In the rows, zero is written as 128.
Each row has a class, written after it.
81; 174; 123; 170; 123; 108; 162; 146; 154; 131; 123; 219; 146; 123; 160; 113; 161; 183; 172; 85; 51; 74; 202; 89; 158; 90; 164; 198; 121; 152; 110; 135; 127; 120; 122; 139 -> k734
143; 177; 66; 173; 146; 117; 198; 121; 123; 124; 127; 208; 92; 148; 115; 83; 100; 241; 145; 74; 91; 169; 134; 104; 165; 110; 166; 183; 139; 71; 90; 138; 152; 168; 150; 123 -> k734
121; 151; 89; 150; 98; 122; 171; 152; 102; 174; 100; 201; 65; 164; 95; 17; 75; 217; 175; 101; 57; 184; 160; 100; 214; 121; 170; 138; 97; 63; 151; 137; 121; 130; 108; 122 -> k326
111; 178; 96; 159; 73; 117; 196; 158; 105; 181; 138; 191; 85; 147; 79; 40; 87; 212; 156; 89; 75; 136; 174; 102; 226; 140; 197; 120; 108; 73; 130; 131; 137; 137; 140; 130 -> k792
80; 184; 176; 170; 169; 122; 173; 174; 130; 118; 96; 111; 109; 100; 177; 113; 223; 196; 156; 96; 88; 97; 194; 191; 183; 113; 96; 194; 143; 155; 88; 102; 92; 140; 100; 124 -> k137
100; 168; 121; 162; 178; 156; 128; 160; 126; 81; 106; 124; 136; 163; 175; 92; 191; 167; 147; 92; 154; 100; 165; 186; 204; 121; 44; 176; 134; 153; 48; 128; 121; 129; 158; 123 -> k492
118; 143; 73; 161; 76; 111; 178; 140; 88; 181; 136; 207; 63; 140; 87; 32; 104; 187; 165; 81; 81; 159; 165; 109; 206; 128; 201; 105; 112; 63; 140; 123; 136; 133; 123; 116 -> k517
150; 178; 73; 151; 145; 122; 199; 133; 127; 155; 108; 201; 94; 142; 142; 97; 118; 234; 167; 65; 71; 193; 146; 118; 165; 121; 174; 185; 157; 92; 88; 143; 140; 150; 133; 129 -> k326
151; 169; 56; 160; 138; 111; 182; 119; 111; 153; 135; 192; 78; 135; 124; 81; 139; 208; 157; 66; 100; 167; 151; 140; 165; 121; 191; 156; 166; 87; 89; 133; 149; 153; 137; 118 -> k517
111; 167; 92; 159; 114; 106; 179; 157; 97; 182; 116; 213; 79; 138; 100; 27; 80; 202; 157; 85; 71; 162; 175; 110; 211; 129; 199; 133; 113; 69; 148; 143; 147; 140; 145; 124 -> k382
130; 166; 106; 143; 83; 104; 199; 117; 106; 192; 179; 199; 115; 130; 75; 97; 99; 192; 126; 65; 83; 171; 169; 108; 178; 164; 221; 114; 174; 78; 144; 148; 137; 152; 116; 140 -> k382
82; 176; 119; 155; 110; 118; 159; 167; 158; 166; 118; 188; 132; 146; 150; 86; 151; 172; 207; 94; 54; 45; 214; 121; 180; 104; 149; 172; 121; 161; 111; 145; 122; 104; 128; 130 -> k792
61; 195; 159; 178; 146; 136; 154; 157; 122; 87; 125; 145; 174; 104; 172; 124; 219; 183; 107; 66; 105; 75; 197; 142; 224; 125; 91; 197; 122; 148; 39; 108; 97; 142; 162; 152 -> k734
93; 161; 134; 136; 157; 120; 129; 172; 140; 95; 67; 188; 131; 152; 200; 141; 147; 191; 212; 118; 27; 89; 197; 86; 129; 117; 164; 183; 114; 192; 103; 156; 91; 103; 119; 150 -> k326
99; 182; 119; 145; 162; 121; 130; 142; 148; 89; 100; 188; 114; 128; 184; 147; 149; 197; 183; 120; 40; 65; 203; 81; 123; 97; 152; 185; 123; 179; 101; 147; 89; 115; 132; 140 -> k387
77; 170; 120; 160; 149; 110; 149; 154; 148; 163; 103; 212; 141; 125; 171; 92; 158; 159; 185; 91; 50; 75; 219; 126; 171; 104; 158; 184; 131; 164; 119; 153; 133; 106; 131; 135 -> k382
82; 182; 157; 183; 165; 122; 161; 156; 130; 81; 122; 119; 123; 123; 140; 85; 201; 176; 130; 99; 110; 104; 189; 174; 192; 103; 64; 194; 130; 131; 67; 88; 72; 137; 131; 146 -> k734
84; 178; 119; 162; 120; 120; 141; 144; 159; 156; 115; 188; 129; 130; 174; 102; 158; 195; 205; 96; 31; 39; 216; 93; 182; 90; 146; 207; 122; 147; 124; 154; 114; 113; 117; 114 -> k387
114; 180; 74; 165; 90; 127; 180; 130; 110; 175; 123; 206; 77; 140; 105; 33; 88; 237; 174; 79; 40; 135; 170; 74; 235; 112; 181; 157; 105; 47; 150; 146; 132; 149; 135; 102 -> k387
67; 188; 148; 174; 171; 143; 134; 161; 121; 111; 99; 140; 174; 109; 185; 91; 204; 164; 121; 76; 88; 75; 203; 170; 236; 150; 96; 181; 120; 152; 43; 141; 99; 131; 175; 152 -> k382
104; 157; 147; 146; 175; 169; 137; 176; 145; 111; 79; 112; 155; 187; 197; 94; 185; 202; 168; 111; 88; 104; 165; 200; 217; 126; 42; 179; 125; 149; 68; 146; 114; 126; 132; 109 -> k326
83; 188; 173; 170; 171; 118; 160; 162; 124; 108; 96; 114; 98; 86; 162; 91; 219; 169; 150; 95; 95; 95; 197; 189; 184; 106; 80; 195; 139; 148; 82; 93; 76; 134; 112; 129 -> k137
79; 199; 186; 172; 165; 113; 175; 171; 120; 115; 99; 121; 111; 75; 174; 110; 230; 177; 137; 85; 91; 89; 203; 187; 181; 110; 104; 199; 143; 157; 74; 96; 91; 134; 112; 135 -> k137
92; 169; 105; 141; 170; 121; 137; 169; 141; 100; 75; 210; 130; 131; 168; 125; 129; 166; 191; 118; 60; 83; 211; 81; 123; 120; 162; 176; 122; 178; 87; 118; 98; 98; 112; 150 -> k142
120; 151; 70; 163; 83; 109; 173; 141; 97; 184; 130; 214; 51; 150; 81; 14; 97; 189; 180; 87; 74; 167; 170; 118; 215; 121; 195; 116; 110; 55; 152; 126; 132; 134; 125; 111 -> k517
81; 157; 131; 144; 110; 122; 147; 169; 150; 135; 111; 183; 124; 150; 148; 77; 125; 175; 187; 139; 42; 64; 210; 111; 151; 114; 159; 128; 99; 168; 149; 144; 85; 91; 93; 141 -> k792
94; 131; 106; 160; 103; 118; 132; 159; 136; 151; 115; 203; 107; 146; 157; 71; 146; 168; 192; 123; 56; 79; 203; 115; 151; 116; 174; 122; 98; 160; 135; 140; 96; 89; 85; 130 -> k517
95; 192; 151; 163; 184; 127; 167; 179; 129; 116; 94; 114; 134; 109; 154; 83; 204; 168; 147; 91; 116; 94; 207; 183; 191; 126; 92; 202; 153; 143; 53; 74; 95; 122; 105; 144 -> k142
81; 167; 109; 175; 116; 112; 139; 154; 154; 138; 129; 206; 142; 137; 150; 92; 159; 182; 194; 92; 52; 61; 202; 95; 174; 85; 149; 200; 114; 143; 124; 134; 124; 114; 127; 132 -> k734
109; 178; 130; 151; 193; 167; 141; 170; 135; 116; 91; 120; 166; 169; 166; 106; 181; 177; 144; 98; 122; 84; 173; 184; 202; 137; 63; 179; 144; 152; 43; 115; 131; 133; 126; 113 -> k142
129; 160; 98; 142; 76; 112; 217; 134; 116; 205; 156; 182; 118; 145; 72; 107; 99; 213; 127; 78; 102; 163; 165; 97; 171; 163; 224; 131; 169; 79; 120; 122; 154; 148; 73; 136 -> k142
90; 184; 113; 174; 128; 113; 150; 161; 141; 148; 115; 212; 140; 125; 176; 99; 167; 155; 192; 75; 81; 84; 200; 110; 160; 106; 174; 197; 127; 173; 114; 145; 132; 100; 120; 138 -> k492
87; 205; 163; 172; 157; 125; 171; 152; 132; 109; 123; 107; 122; 90; 172; 106; 220; 188; 131; 83; 92; 86; 210; 176; 205; 105; 77; 210; 150; 132; 67; 96; 68; 137; 133; 133 -> k387
118; 150; 59; 156; 103; 109; 168; 133; 85; 177; 126; 216; 47; 146; 87; 23; 90; 191; 172; 74; 86; 171; 162; 112; 205; 123; 183; 127; 111; 64; 128; 131; 129; 137; 129; 116 -> k517
115; 148; 100; 148; 85; 122; 181; 158; 98; 176; 107; 196; 80; 157; 99; 28; 90; 218; 174; 89; 48; 168; 162; 95; 218; 128; 182; 132; 99; 70; 140; 133; 140; 129; 108; 128 -> k326
162; 193; 55; 155; 166; 123; 208; 129; 116; 157; 104; 196; 93; 137; 112; 81; 101; 224; 150; 73; 98; 170; 146; 110; 149; 131; 204; 176; 159; 79; 80; 124; 177; 153; 128; 127 -> k142
85; 167; 122; 175; 124; 110; 153; 152; 150; 131; 131; 199; 151; 133; 150; 105; 163; 190; 180; 95; 58; 63; 200; 101; 168; 91; 152; 200; 126; 153; 112; 130; 128; 113; 112; 134 -> k734
96; 155; 116; 153; 158; 111; 137; 147; 137; 92; 99; 204; 107; 139; 178; 148; 167; 161; 204; 113; 57; 88; 205; 107; 121; 122; 171; 154; 132; 187; 90; 132; 86; 106; 123; 143 -> k517
114; 145; 78; 164; 79; 111; 176; 148; 86; 192; 135; 207; 60; 155; 89; 31; 100; 201; 169; 83; 79; 159; 167; 110; 214; 131; 207; 108; 103; 68; 143; 127; 142; 133; 113; 113 -> k517
96; 191; 144; 162; 190; 133; 153; 189; 121; 122; 90; 111; 141; 121; 161; 70; 192; 175; 150; 91; 101; 92; 195; 188; 190; 126; 95; 202; 139; 146; 61; 88; 96; 119; 102; 141 -> k142
93; 194; 118; 162; 127; 119; 157; 138; 155; 164; 124; 202; 133; 114; 179; 112; 167; 195; 188; 77; 44; 50; 219; 96; 178; 85; 150; 208; 136; 151; 115; 142; 122; 114; 118; 114 -> k387
115; 148; 72; 158; 98; 108; 169; 148; 97; 173; 110; 217; 51; 152; 95; 18; 92; 202; 188; 91; 70; 168; 166; 111; 214; 126; 197; 124; 108; 65; 143; 135; 129; 136; 124; 112 -> k517
80; 152; 141; 150; 169; 160; 134; 163; 144; 114; 81; 112; 123; 157; 175; 98; 202; 190; 160; 117; 106; 88; 166; 198; 210; 98; 37; 172; 129; 145; 86; 138; 126; 145; 136; 88 -> k137
92; 174; 123; 152; 158; 120; 133; 140; 157; 87; 95; 178; 113; 133; 188; 159; 153; 194; 189; 128; 37; 65; 207; 78; 124; 94; 151; 186; 120; 176; 109; 142; 84; 119; 125; 136 -> k387
132; 182; 119; 132; 68; 106; 235; 123; 104; 183; 193; 171; 114; 142; 71; 146; 101; 213; 112; 65; 101; 163; 156; 106; 154; 170; 223; 103; 181; 104; 110; 138; 128; 158; 105; 149 -> k792
88; 175; 107; 175; 127; 114; 147; 167; 136; 142; 114; 209; 137; 135; 172; 94; 161; 161; 202; 81; 78; 77; 200; 107; 172; 103; 167; 196; 121; 166; 115; 141; 142; 98; 122; 131 -> k492
100; 154; 127; 156; 159; 150; 153; 143; 135; 114; 118; 129; 132; 151; 180; 124; 212; 171; 143; 88; 139; 103; 175; 203; 203; 133; 65; 155; 153; 144; 40; 125; 116; 136; 150; 110 -> k517
95; 159; 142; 168; 169; 157; 131; 165; 137; 86; 116; 114; 161; 174; 165; 105; 180; 191; 139; 101; 129; 84; 155; 179; 211; 113; 30; 184; 125; 141; 55; 127; 109; 144; 151; 111 -> k734
103; 168; 121; 150; 191; 169; 141; 161; 138; 105; 81; 128; 165; 160; 165; 89; 172; 170; 147; 101; 118; 86; 173; 180; 207; 135; 50; 183; 139; 138; 45; 119; 122; 128; 135; 112 -> k142
106; 152; 128; 159; 165; 154; 132; 163; 130; 114; 112; 114; 133; 176; 179; 95; 208; 179; 167; 93; 111; 83; 171; 213; 205; 129; 68; 155; 140; 149; 53; 134; 117; 133; 140; 106 -> k517
99; 141; 108; 150; 175; 156; 117; 145; 133; 98; 108; 107; 109; 182; 164; 81; 198; 168; 172; 108; 132; 94; 172; 219; 205; 121; 25; 158; 136; 134; 53; 134; 96; 130; 156; 108 -> k517
91; 186; 109; 168; 126; 123; 143; 129; 161; 152; 121; 192; 137; 123; 175; 104; 170; 193; 198; 89; 25; 38; 219; 92; 179; 85; 154; 210; 127; 143; 121; 150; 121; 114; 123; 117 -> k387
152; 178; 74; 170; 128; 109; 213; 137; 118; 132; 127; 193; 78; 139; 131; 90; 115; 222; 144; 77; 121; 182; 141; 122; 145; 125; 206; 164; 154; 88; 93; 138; 172; 150; 137; 134 -> k492
86; 210; 172; 159; 161; 123; 185; 169; 131; 114; 125; 102; 133; 97; 152; 102; 214; 167; 130; 93; 117; 96; 202; 205; 194; 133; 88; 176; 154; 156; 59; 94; 73; 124; 136; 157 -> k792
87; 190; 121; 157; 126; 118; 161; 160; 155; 167; 124; 187; 141; 133; 155; 102; 156; 166; 200; 92; 54; 54; 208; 124; 166; 110; 157; 178; 125; 173; 114; 143; 118; 101; 124; 136 -> k792
97; 161; 120; 160; 160; 109; 126; 155; 144; 57; 102; 198; 123; 148; 148; 128; 137; 186; 182; 127; 51; 82; 185; 79; 120; 101; 151; 180; 118; 177; 93; 136; 88; 121; 129; 157 -> k734
71; 188; 150; 183; 152; 142; 158; 155; 124; 75; 122; 138; 178; 112; 169; 124; 212; 182; 106; 67; 105; 77; 181; 149; 219; 132; 75; 200; 128; 147; 18; 115; 96; 144; 167; 150 -> k734
81; 166; 120; 177; 119; 110; 143; 152; 151; 126; 131; 205; 145; 138; 153; 111; 156; 178; 191; 93; 49; 57; 205; 87; 166; 89; 156; 198; 115; 148; 119; 129; 122; 114; 126; 133 -> k734
70; 192; 125; 175; 159; 149; 131; 165; 103; 95; 110; 140; 164; 120; 196; 114; 211; 175; 127; 52; 124; 82; 181; 145; 217; 149; 104; 190; 111; 167; 23; 136; 112; 130; 167; 158 -> k492
96; 192; 144; 167; 181; 133; 161; 181; 130; 126; 93; 117; 138; 112; 155; 70; 197; 169; 152; 92; 107; 95; 201; 184; 198; 128; 94; 201; 141; 137; 62; 82; 96; 118; 106; 140 -> k142
67; 185; 145; 172; 174; 139; 125; 161; 113; 112; 99; 136; 164; 115; 186; 93; 192; 152; 117; 68; 106; 72; 201; 170; 231; 143; 79; 191; 118; 150; 35; 142; 97; 132; 183; 145 -> k382
132; 176; 120; 136; 66; 104; 224; 130; 105; 176; 182; 174; 109; 144; 67; 111; 88; 213; 121; 76; 92; 152; 159; 107; 169; 169; 213; 112; 171; 96; 110; 143; 121; 149; 103; 147 -> k792
111; 156; 91; 162; 93; 120; 182; 144; 105; 184; 102; 209; 56; 144; 89; 25; 90; 224; 188; 100; 51; 146; 158; 96; 211; 114; 185; 133; 99; 67; 168; 144; 153; 142; 103; 95 -> k137
80; 158; 120; 149; 177; 109; 125; 156; 140; 91; 86; 196; 113; 138; 165; 109; 134; 159; 195; 135; 50; 87; 215; 109; 131; 115; 148; 162; 117; 178; 118; 148; 86; 98; 139; 153 -> k382
63; 209; 156; 169; 152; 147; 160; 144; 119; 111; 112; 128; 173; 91; 202; 143; 224; 191; 111; 51; 74; 62; 199; 138; 230; 129; 94; 206; 131; 150; 38; 131; 90; 150; 157; 134 -> k387
81; 194; 186; 175; 166; 118; 177; 173; 133; 88; 121; 125; 136; 106; 152; 109; 220; 184; 122; 98; 115; 113; 192; 184; 189; 111; 84; 189; 141; 154; 70; 79; 82; 137; 118; 153 -> k734
